Here is a tiny trained network, its code and every weight. The questions are about switching its units off for an input and a class, where a switched-off unit gives its printed mean instead of its output.

import numpy as np


def w(rows, s, z=0):
    codes = np.array(rows[::2]) - 128.0
    scale = np.full(codes.shape[1], s)
    scale[-1] = z or s
    return codes * scale


def f(y):
    return y / 2 * (1 + np.tanh(0.7978845608 * (y + 0.044715 * y**3)))


def log_softmax(a):
    a = a - a.max(-1, keepdims=True)
    return a - np.log(np.exp(a).sum(-1, keepdims=True))


def net(x, mask):
    res = np.array(x, float).reshape(1, 5) / 4 @ E
    y = f(res @ A[0][:, :-1].T + A[0][:, -1])
    res = res + np.where(mask, y, B[0][:, -1]) @ B[0][:, :-1]
    return log_softmax(res[-1] @ U[:, :-1].T + U[:, -1])


A, B = {}, {}
E = w([
[94,20,203,165,132,182,102,211,173,53,159],'x0',
[147,82,130,120,191,35,141,127,46,77,174],'x1',
[164,157,70,159,93,157,181,55,148,115,57],'x2',
[159,115,141,218,180,109,73,150,142,193,47],'x3',
[8,97,150,143,63,143,58,49,179,148,97],'x4',
],0.011)
A[0] = w([
[102,100,106,162,1,194,159,70,236,160,54,164],'neuron 0',
[148,65,143,158,232,101,145,217,135,154,79,167],'neuron 1',
[68,96,109,130,48,159,106,139,147,116,172,251],'neuron 2',
[142,224,28,50,122,81,163,57,82,175,126,153],'neuron 3',
[178,164,103,147,234,67,162,159,101,183,52,234],'neuron 4',
[141,119,152,88,152,117,158,164,139,87,135,92],'neuron 5',
[28,47,145,98,124,83,103,123,128,177,172,146],'neuron 6',
[66,109,135,102,204,117,149,173,151,114,190,162],'neuron 7',
[155,125,114,198,188,147,116,118,164,163,67,192],'neuron 8',
[148,69,149,93,151,175,131,233,43,36,242,210],'neuron 9',
],0.0092,0.0032)
B[0] = w([
[57,61,76,92,138,237,139,25,180,78,51,253],'neuron 0',
[174,65,169,122,132,163,66,238,65,131,142,204],'neuron 1',
[19,129,185,31,130,160,164,76,125,156,157,194],'neuron 2',
[201,242,81,201,40,113,229,77,181,139,178,236],'neuron 3',
[217,153,44,202,165,97,60,125,2,152,68,225],'neuron 4',
[168,66,97,155,100,119,159,122,162,109,187,153],'neuron 5',
[5,197,192,170,68,120,95,123,124,155,186,186],'neuron 6',
[136,140,214,168,250,88,115,122,115,55,205,174],'neuron 7',
[149,83,99,81,85,153,90,107,131,158,65,196],'neuron 8',
[105,82,117,59,224,22,187,163,139,108,189,240],'neuron 9',
],0.009,0.018)
U = w([
[46,149,232,116,86,127,58,90,144,147,165,15],'0',
[158,81,98,171,146,131,17,190,64,179,58,140],'1',
[171,200,47,181,73,109,177,40,156,163,129,106],'2',
[38,72,65,62,95,254,118,30,212,109,45,252],'3',
[99,61,131,51,194,62,190,177,168,67,173,115],'4',
],0.0083,0.0011)

Each question gives the input, the list of numbers given to net, and the class t.
The units are the neurons (one row each of A and B). Each row of codes is followed by its name. A weight is (code - 128) times the scale printed after its matrix; where a second scale follows, it is the last column's (A, B and U).
mask holds one flag per neuron, in row order. A switched-off neuron (its flag False) gives its mean, the last column of its row in B, instead of its output. The means were averaged over made-up inputs and are rounded, as every weight is.
A unit's drop is (log p(t) with every unit on - log p(t) with that unit switched off) / (log p(t) with every unit on - log p(t) with every unit switched off).
The circuit of an input: a set's keep is (log p(t) with only the set's units on - log p(t) with every unit switched off) / (log p(t) with every unit on - log p(t) with every unit switched off). Starting from all 10 units, units are removed one at a time, each time the one whose removal leaves the highest keep (on an exact tie, the one counted first), for as long as the keep stays at least 0.8.
units of the circuit, in order: the units of the circuit, biggest drop first
top k neurons: the k neurons with the biggest drops, biggest first
drop of u: that unit's drop, to one decimal
input [-6,3,3,-8,5], class 2: units of the circuit, in order -> [neuron 3]
input [2,-8,-3,1,-7], class 1: units of the circuit, in order -> [neuron 2; neuron 3]
input [3,-4,-4,-2,1], class 0: units of the circuit, in order -> [neuron 6; neuron 0]
input [-4,5,-1,4,7], class 2: units of the circuit, in order -> [neuron 0; neuron 1]
input [-2,5,1,4,5], class 1: top 3 neurons -> [neuron 3; neuron 0; neuron 2]
input [6,3,4,7,3], class 1: top 2 neurons -> [neuron 1; neuron 2]
input [0,-1,-6,3,-7], class 1: top 3 neurons -> [neuron 4; neuron 1; neuron 2]
input [2,-8,-2,-2,-5], class 4: top 2 neurons -> [neuron 0; neuron 8]
input [-1,-8,-4,7,-1], class 1: top 4 neurons -> [neuron 2; neuron 1; neuron 4; neuron 3]
input [-7,6,-5,4,-4], class 1: top 2 neurons -> [neuron 4; neuron 1]
input [-3,-5,-5,3,-2], class 1: drop of neuron 3 -> 0.1
input [6,6,-5,1,8], class 0: drop of neuron 6 -> 8.6
input [8,-3,6,-7,-4], class 4: drop of neuron 9 -> 1.3
input [-5,8,-2,-6,2], class 2: drop of neuron 6 -> 0.0
input [-4,-4,2,6,-5], class 1: units of the circuit, in order -> [neuron 4]
